Below is a small trained network, with its code and all its weights. Each question gives an input and a class and asks what happens when units are switched off, that is, made to give their printed mean instead of their output.

import numpy as np


def w(rows, s, z=0):
    codes = np.array(rows[::2]) - 128.0
    scale = np.full(codes.shape[1], s)
    scale[-1] = z or s
    return codes * scale


def f(y):
    return y / 2 * (1 + np.tanh(0.7978845608 * (y + 0.044715 * y**3)))


def log_softmax(a):
    a = a - a.max(-1, keepdims=True)
    return a - np.log(np.exp(a).sum(-1, keepdims=True))


def net(x, mask):
    res = np.array(x, float).reshape(1, 3) / 4 @ E
    y = f(res @ A[0][:, :-1].T + A[0][:, -1])
    res = res + np.where(mask, y, B[0][:, -1]) @ B[0][:, :-1]
    return log_softmax(res[-1] @ U[:, :-1].T + U[:, -1])


A, B = {}, {}
E = w([
[218,154,86,104,77,193,249,117,69],'x0',
[99,59,104,40,144,129,150,21,183],'x1',
[200,48,110,156,254,63,106,104,75],'x2',
],0.0098)
A[0] = w([
[115,106,126,169,180,114,69,132,117,172],'neuron 1',
[151,170,108,84,155,191,130,132,111,70],'neuron 2',
[192,116,113,118,195,146,98,215,88,192],'neuron 3',
[159,63,145,96,134,174,169,100,146,246],'neuron 4',
[149,90,128,79,97,173,123,24,132,242],'neuron 5',
[213,177,88,223,114,61,122,164,52,235],'neuron 6',
[162,125,108,128,166,54,31,124,96,255],'neuron 7',
[94,181,104,68,16,104,114,145,140,182],'neuron 8',
[255,123,210,250,120,132,173,197,96,251],'neuron 9',
[126,79,74,50,125,184,148,19,193,183],'neuron 10',
],0.0082,0.0031)
B[0] = w([
[104,2,153,97,159,130,80,90,123,174],'neuron 1',
[232,67,196,126,106,90,125,155,127,143],'neuron 2',
[63,102,135,159,127,84,147,110,169,179],'neuron 3',
[102,123,150,183,97,138,196,110,117,190],'neuron 4',
[108,103,39,186,171,134,191,110,136,213],'neuron 5',
[91,130,59,209,59,164,186,55,94,215],'neuron 6',
[84,61,96,180,164,73,136,76,202,198],'neuron 7',
[130,163,85,179,67,132,150,102,168,213],'neuron 8',
[75,218,119,206,84,150,116,93,127,228],'neuron 9',
[136,84,120,164,136,98,226,60,62,248],'neuron 10',
],0.0085,0.012)
U = w([
[132,85,199,114,245,126,2,171,157,138],'0',
[116,242,108,151,78,191,111,148,124,111],'1',
[235,45,145,100,175,199,178,120,87,50],'2',
[208,101,189,72,186,173,123,221,77,11],'3',
[49,97,64,156,157,118,153,87,111,212],'4',
[226,49,141,95,105,128,86,231,72,6],'5',
],0.007,0.0027)

Each question gives the input, the list of numbers given to net, and the class t.
The units are the neurons (one row each of A and B). Each row of codes is followed by its name. A weight is (code - 128) times the scale printed after its matrix; where a second scale follows, it is the last column's (A, B and U).
mask holds one flag per neuron, in row order. A switched-off neuron (its flag False) gives its mean, the last column of its row in B, instead of its output. The means were averaged over made-up inputs and are rounded, as every weight is.
A unit's drop is (log p(t) with every unit on - log p(t) with that unit switched off) / (log p(t) with every unit on - log p(t) with every unit switched off).
The circuit of an input: a set's keep is (log p(t) with only the set's units on - log p(t) with every unit switched off) / (log p(t) with every unit on - log p(t) with every unit switched off). Starting from all 10 units, units are removed one at a time, each time the one whose removal leaves the highest keep (on an exact tie, the one counted first), for as long as the keep stays at least 0.8.
circuit, biggest first: the units of the circuit, biggest drop first
k most important neurons: the k neurons with the biggest drops, biggest first
drop when u is switched off: that unit's drop, to one decimal
input [-4,-3,-3], class 1: circuit, biggest first	(neuron 10; neuron 5)
input [2,5,4], class 2: circuit, biggest first	(neuron 9; neuron 6)
input [8,7,0], class 2: circuit, biggest first	(neuron 9; neuron 2)
input [-5,-2,-3], class 0: most important neuron	(neuron 6)
input [8,7,2], class 2: circuit, biggest first	(neuron 9; neuron 2)
input [-3,-2,-2], class 1: circuit, biggest first	(neuron 10; neuron 5)
input [4,1,-2], class 2: circuit, biggest first	(neuron 9; neuron 6; neuron 7)
input [1,1,-4], class 1: 2 most important neurons	(neuron 7; neuron 1)
input [-3,1,1], class 0: 2 most important neurons	(neuron 6; neuron 10)
input [8,7,-2], class 2: drop when neuron 9 is switched off	0.4
input [1,-4,-4], class 1: drop when neuron 9 is switched off	0.0
input [-8,-4,-7], class 1: drop when neuron 7 is switched off	0.1
input [7,6,0], class 2: drop when neuron 6 is switched off	0.2
input [-7,-1,6], class 0: most important neuron	(neuron 10)
